Each row has a class, written as a number after it.
[ 204   -3  392  211   22 -426  490 -412 -176  315  225 -132  178 -166
 -126  -56 -344  -45  -72 -145 -409   95  124  356  321  150   35 -182
 -234 -257  354  -41 -198] | 4
[  94 -333 -436 -125 -248   -6 -147 -205 -275 -173  -58 -256  -36  364
 -223   28 -198 -368  327  167  -87  377 -157  596  375   91  308  204
   49   83 -382  132 -263] | 7
[ 229 -182  159  318   96 -595  436 -314  -46  257  195  -71  202 -182
   58  -59 -348   88  -28 -190 -386  -86   97  464  369  198   13 -383
 -204 -319  361 -129 -190] | 6
[  29  434  323  490  330 -146  334 -341 -524   54  439 -227  345   31
 -449  103  -76  118 -453   31 -611 -137  -18  164  772  623  -63   96
 -238  -12  204  645 -202] | 5
[  -7 -292 -327  158  184 -326 -137   46  284   97  263 -222  -59  236
   -5 -102 -468   38 -263 -257 -104 -112 -166  461  597   95  127 -528
 -150  -72  160  123 -164] | 7
[ 241 -175  193  206  120 -599  410 -299  -78  226  202  -77  199  -72
   -1  -49 -416   34  -56 -207 -343  -41  109  401  289  116    6 -328
 -197 -256  369 -160 -205] | 12
[ 198  410  187  295  478 -419  301 -311 -316  152  519 -215  430   15
 -411  158 -177  217 -365  -13 -553 -288  193  215  717  445 -124 -109
 -206 -177  264  648 -177] | 3
[ 108 -333 -431  -56 -303   99 -143 -175 -327 -152 -176 -276  -44  352
 -256   39 -156 -496  353  195  -46  462 -182  597  378  209  288  310
   64  125 -501  105 -250] | 7
[ -39  407  198  580  414 -270  380 -285 -499  -31  381 -251  344   59
 -503  110  127  244 -388  -15 -446 -251  -86  157  882  614   16   31
 -280  -63  148  699 -142] | 0
[-188 -111  -53   93  119   71 -168   82   32   94  123 -123 -128  261
 -222  -87 -471 -344 -408 -278  126   66 -197  309  510   82   51 -283
 -208   31  -69  107  -18] | 9
[ 171  -61  312  262   34 -429  469 -389 -123  320  233 -140  160 -130
  -54  -80 -416  -63  -62 -135 -351   84   95  421  340  158   49 -278
 -212 -268  327  -90 -163] | 11
[  45 -276 -337   54 -370  204  -31 -229 -414  -56 -200 -296   43  374
 -133   51 -227 -626  451  285 -166  552 -262  488  217  284  174  397
   57   44 -527   55 -254] | 7
[ -36  367  276  474  437 -237  268 -292 -562  -13  391 -273  315   25
 -503   88   63  212 -359  -45 -397 -258  -55   92  762  484   -5    5
 -312 -107  133  668 -179] | 5
[ -37  435  190  535  417 -320  356 -278 -530  -53  374 -206  346   46
 -512  102  103  275 -383    3 -390 -273  -37  182  899  559   48   13
 -296  -46  133  634 -128] | 9
[ 227  435  208  173  412 -347  176 -290 -349  130  517 -290  412   47
 -448  145 -238   88 -429  -30 -468 -210  142  185  695  299 -108  -76
 -275 -108  168  671 -167] | 12
[  -5 -270 -297   -2 -362  329 -131 -259 -472  -28 -207 -352    8  397
 -174   11 -251 -722  444  269  -58  561 -220  440  161  206  140  503
   13  -16 -560  118 -269] | 4
[-182 -337  -92   17  141 -115 -233   51   65  187  193 -250 -109  251
   32 -146 -645 -254 -317 -368   89 -132 -289  255  320  -93   17 -503
 -228  -95   21   17 -106] | 2
[ 194  489  271  407  390 -406  345 -286 -359   81  499 -221  410   24
 -483  122 -123  254 -416   -4 -537 -253   88  218  807  531  -64  -39
 -276  -91  236  646 -197] | 2
[  15  434  177  520  249 -166  182 -321 -637   97  426 -201  343   29
 -422   16  -24   19 -450   24 -392 -267   45   25  699  596  -79   79
 -347    0  168  801 -185] | 2
[   8 -199 -412    8 -217  251 -215 -254 -548  -93 -309 -258   -6  296
 -166  -75 -110 -707  327  307   15  453 -167  528  287  205  140  511
   37   71 -577  160 -241] | 1
[ -49  448  253  599  453 -314  418 -290 -544   10  337 -226  337  -25
 -485   84  169  278 -354  -13 -420 -277  -75  230  863  602   -1  -51
 -297 -106  148  603 -150] | 6
[  62 -324 -364   -3 -382  187  -64 -223 -362 -171 -261 -311   13  408
 -203   29 -205 -522  349  162  -55  506 -232  561  321  121  263  312
   19    2 -549   40 -187] | 9
[-140 -329 -287   24  163 -104 -284  -40  -19   69  290 -175 -115  302
 -137  -96 -565 -285 -393 -302  160  -75 -190  481  488 -116   98 -348
 -227   -1   -2  121  -74] | 2
[-197 -252  -21   73  133   -9 -185  110  183  189  213 -249 -132  195
   62 -125 -638 -285 -294 -300   79  -35 -323  170  203  -45  -59 -492
 -181  -64   -1  -23  -74] | 6
[ -98 -300 -373   98   46 -255 -139  -39   43   59  213 -209  -72  327
  -76  -68 -524 -135 -397 -249  -65  -49 -264  526  599  -47  147 -505
 -252  -25   34  130  -90] | 0
[-196 -302  -83   73  132  -80 -147   63   94  177  222 -203 -107  244
   13 -124 -609 -241 -313 -295  -35  -53 -326  298  351  -28  -26 -504
 -207  -44   64   41  -92] | 8
[ 160 -227 -431   12 -312  124 -156 -168 -265  -40 -172 -298   82  334
  -37   83 -278 -507  460  305 -122  455 -123  394  184  222   97  298
   86  -30 -478   63 -246] | 1
[-129 -317 -233  -17  243 -205 -244  -37    3   80  308 -143  -47  321
 -153  -47 -572 -251 -343 -313  113 -143 -123  387  436 -111   71 -402
 -196  -84   59  163  -61] | 3
[  99 -209 -336   35 -218  109 -112 -116 -177 -203 -329 -295   18  367
 -226   53  -47 -308  292  158  -29  391 -185  413  284   33  270  223
   87   80 -534  -76 -100] | 4
[ -64 -182 -244  178  158  -50 -293  114  323   29  291 -244 -120  260
 -170  -48 -461  -38 -355 -280  -92  -43 -203  310  593  102   79 -530
 -112   71   87  165 -113] | 1
[  -4 -247 -333   -4 -397  277 -157 -222 -393  -25 -159 -289   24  403
  -67   67 -344 -736  404  305  -70  562 -240  438  154  219   85  480
   12  -46 -521  165 -208] | 6
[  33 -264 -319   27 -386  237  -90 -221 -452  -65 -165 -318   55  372
 -164   61 -263 -630  392  247 -104  524 -197  457  279  316  192  405
   26    6 -518  129 -279] | 9
[ -43 -156 -337  150 -359  310  -22 -182 -421  -39 -230 -282   -6  377
 -161   61 -175 -614  412  341  -71  565 -298  498  246  358  111  463
   54   38 -574  114 -179] | 6
[  79   72  548  352    8 -222  683 -418 -332  528  -55  -46  180 -160
   75 -235 -418 -397  -71  -66 -327  154   49  351  197  456 -194  216
 -171 -311  266  -83 -149] | 10
[ 208  357  115  307  467 -527  297 -313 -253   58  443 -185  414   59
 -380  142 -112  264 -403  -16 -549 -267  122  272  793  437  -67  -77
 -207  -57  240  512 -170] | 7
[ -26  346  174  599  421 -268  306 -317 -537  -91  363 -245  318   85
 -541   71  145  275 -451  -57 -358 -253  -32  166  827  522   59  -10
 -295  -35  155  617 -156] | 5
[   8  400  227  546  431 -369  341 -282 -451  -15  359 -216  373   23
 -440   81  103  299 -350   -2 -442 -294  -15  126  838  531   -4  -52
 -286  -88  201  631 -140] | 8
[-102 -251 -249  171   81  -20 -244   70  284  133  241 -246 -102  272
  -55  -85 -538 -170 -288 -268  -63  -49 -194  298  504  123   19 -382
 -141  -41   80  174 -105] | 10
[ -57 -241 -347  172   53 -111 -257  148  393   77  295 -195 -123  256
  -33  -42 -498   27 -311 -257 -131  -91 -226  341  542   64   82 -565
 -151  -23  112  155  -90] | 0
[ -35  373  155  468  321 -175  167 -290 -605   85  499 -207  297   37
 -391   -1  -26   70 -350   51 -386 -261   -4   10  618  510  -92    1
 -318   25  177  788 -203] | 8
[   2  487  335  451  276 -153  284 -284 -612   86  446 -217  342   -2
 -366   94 -101   44 -390   78 -591 -195  -46   39  682  631 -123  116
 -294  -15  226  719 -222] | 12
[ -48 -284 -319  181  100 -183 -215  101  340   94  295 -216  -95  277
  -28  -69 -549  -26 -320 -247  -98  -56 -180  391  558  125   81 -517
 -123   -9  167  140 -129] | 1
[  12  374  201  553  435 -357  346 -259 -527    1  386 -269  346  -26
 -445   86  126  309 -396  -17 -424 -340  -35  188  813  481   54 -111
 -302  -85  191  659 -121] | 11
[-111 -311  -79   -2   91  -29 -336   77   67  227  296 -279 -134  178
   43  -90 -706 -348 -305 -309   47 -112 -291  178  177 -173  -56 -449
 -243  -84   45   60 -127] | 4
[-170 -292 -231   39  228  -95 -259   31   24   32  222 -170 -146  278
 -203 -100 -431 -239 -326 -284  145  -20 -201  411  532    7  113 -331
 -172   59   -4  148  -90] | 1
[ 118 -293 -361   13 -262   78  -71 -183 -204 -110 -252 -298   27  362
 -124   29 -245 -460  403  177  -22  439 -199  478  254   56  189  206
   83  -37 -481  -13 -131] | 1
[  78 -240 -520  -30 -268  165 -314 -198 -448  -80 -330 -264  -72  280
  -86  -67 -108 -555  337  299   34  403 -162  487  241   95  164  381
   33   63 -551  132 -227] | 5
[  38  426  322  469  305 -161  244 -310 -630   23  401 -220  354  -24
 -405   64  -55   33 -472   46 -578 -195  -14   82  727  557  -65   60
 -294   46  164  688 -209] | 8
[  43  435  196  577  405 -319  362 -285 -497   36  420 -224  370    1
 -451   92   90  311 -410  -27 -420 -314   36  164  834  581   -6  -34
 -303 -103  220  673 -155] | 2
[ -12   71  582  398  153 -205  755 -391 -299  440  -71  -38  176  -72
  -46 -233 -302 -270 -144 -131 -320  184   -4  476  341  424  -91  165
 -178 -302  251 -131 -100] | 4
[-208 -338 -238    5  154 -124 -171  -46  -10   69  263 -139 -104  400
 -161 -131 -568 -340 -331 -309  162  -18 -258  476  483  -64  101 -309
 -242  -59   -9  162  -78] | 0
[  55 -353 -556  -58 -316  149 -322 -235 -435 -133 -322 -320  -24  321
  -56  -66 -134 -603  353  250  -34  373 -147  444  228   95  213  371
   50   95 -536  127 -271] | 10
[ -86 -186 -250  259  145 -199 -142   83  213  146  242 -168  -40  272
   -8 -106 -579  -92 -356 -201 -162 -133 -231  400  609  182   29 -471
 -136  -42  159  192  -90] | 1
[ -24  450  238  602  431 -333  460 -301 -461   57  388 -220  375   40
 -427   72   78  323 -325    6 -384 -314  -42  171  846  617  -20   29
 -258 -135  203  625 -106] | 2
[ -12  493  296  577  429 -276  427 -260 -524   69  455 -225  363   10
 -473  116   33  224 -391   60 -469 -286  -68  215  813  641  -44   27
 -259  -75  205  667 -137] | 11
[-128 -274 -276   99  194  -91 -269   17   20  -16  234 -136 -190  286
 -316  -52 -457 -232 -373 -291   95   -6 -174  483  594  -20  143 -388
 -191  107  -17  134  -55] | 3
[  75   46  510  274  167 -252  483 -433 -225  457   65 -163  259 -154
  -12 -204 -325 -282 -160 -172 -233   22  135  324  318  383  -93   68
 -162 -344  279  -46 -196] | 12
[  46  447  291  518  372 -187  306 -291 -551   35  450 -197  356  -15
 -425   74  -40   82 -410   31 -626 -219  -34  139  790  660  -60   55
 -249   23  194  688 -233] | 7
[ 200 -108  288  244  -20 -464  391 -381 -189  341  254 -172  125 -189
  -35  -78 -419  -84  -51 -128 -394   58   68  375  285  160   44 -311
 -223 -202  354  -45 -223] | 11
[  31 -265 -418  -76 -284  163 -157 -129 -254 -164 -187 -274  -93  392
 -246   11 -125 -369  292  203  -30  427 -195  537  361  116  289  319
   71  137 -467  130 -172] | 4
[ -11 -225 -334   58 -344  204  -47 -245 -466  -84 -174 -259   32  394
 -174   49 -237 -612  472  346 -111  511 -221  483  244  328  159  530
   48   -9 -499  163 -238] | 3
[ -27   -6  562  384  132 -203  658 -393 -314  372   45  -75  151  -52
  -42 -231 -385 -300  -99 -137 -250  134  -39  398  307  417  -67   81
 -175 -250  225 -108 -118] | 11
[ 114 -209 -344   36 -304  159 -129 -129 -144 -107 -283 -273    1  339
 -175   80 -210 -452  371  212  -67  469 -156  440  277  142  188  269
   79  -13 -517  -15 -116] | 3
[-135 -239  -69  134  142  -25 -234  126   70  178  294 -246 -123  165
  -48  -50 -563 -214 -438 -326    1 -142 -274  214  290  -48    0 -595
 -188   25   85   80  -62] | 11
[ -94 -281 -273   56  219 -257 -240  -30   -9   98  282 -210  -91  298
 -183  -76 -540 -180 -364 -271   67  -92 -186  495  562  -52  129 -382
 -204   33   30  158 -104] | 2
[  38  419  261  433  332 -166  222 -320 -617   32  364 -267  336  -35
 -399   66  -12   68 -456   19 -598 -257  -18  102  778  581  -60  141
 -267   29  159  735 -217] | 10
[  20   85  602  414  119 -175  683 -422 -314  461    3  -81  181 -129
  -49 -229 -301 -345 -115  -70 -285  206   48  474  287  513  -98  238
 -158 -305  263  -88 -176] | 11
[  83 -228 -416   11 -288  116 -232 -258 -483 -133 -281 -270    7  290
 -133  -20 -150 -620  360  313  -54  440 -155  438  256  167  169  428
   35   89 -505  126 -255] | 1
[  82    0  532  306  132 -248  432 -446 -222  412  144 -165  253 -140
  -49 -170 -364 -328 -155 -164 -214   43  171  280  265  380  -66   56
 -188 -346  292  -31 -217] | 11
[  91 -182 -365  -32 -296  279 -256 -241 -475  -80 -333 -264  -41  197
 -114 -106 -113 -688  337  309  -24  450 -112  438  221  145  101  417
   23   84 -563  141 -254] | 8
[  -4   63  552  387  130 -152  649 -441 -330  421  -29  -78  192 -108
  -63 -235 -337 -401  -82  -75 -274  185   20  441  315  464 -105  259
 -158 -332  192  -36 -130] | 3
[ 208  -57  299  283   24 -358  468 -369 -210  361  198 -144  181 -141
  -94  -86 -404 -174  -45 -151 -334  112  106  394  281  207   -6 -235
 -195 -232  288  -63 -197] | 12
[ 139 -123  277  299   17 -456  550 -351 -166  325   88  -58  167  -92
   21 -125 -373  -70  -51 -154 -345   22   29  405  308  224  -21 -193
 -215 -260  312 -156 -140] | 4
[ 113  -18  414  302   63 -262  388 -393 -181  449  170 -153  241 -178
   49 -168 -353 -241 -121 -142 -255    3  125  326  262  378  -70   64
 -183 -345  339  -29 -241] | 12
[ 197  406  199  365  468 -504  310 -313 -320   42  482 -212  433   48
 -430  146 -169  269 -397  -25 -545 -290  130  179  775  421  -78 -171
 -232  -96  258  548 -176] | 1
[ 147  -74  363  205  -38 -264  447 -410 -198  375  213 -135  159 -122
  -12 -130 -459 -211  -46 -143 -296  147  110  279  161  138  -44 -169
 -226 -345  301    7 -187] | 5
[-116 -314 -334   -7  232 -158 -303   18   66   92  264 -183 -137  274
 -144  -52 -498 -226 -292 -271  142 -109 -191  410  425 -148   66 -353
 -134   46    2  125  -48] | 10
[ 126  -46  395  171  109 -285  312 -431 -209  398  138 -224  231 -125
   -5 -120 -420 -285  -86 -177 -276   36  116  253  315  261  -81  -19
 -193 -302  234  -11 -208] | 12
[  81 -257 -312  -45 -281  112 -141 -178 -202 -157 -289 -277  -20  411
 -167    7 -244 -440  292  158   -2  479 -167  428  266   60  197  268
    9  -24 -503  -29 -167] | 5
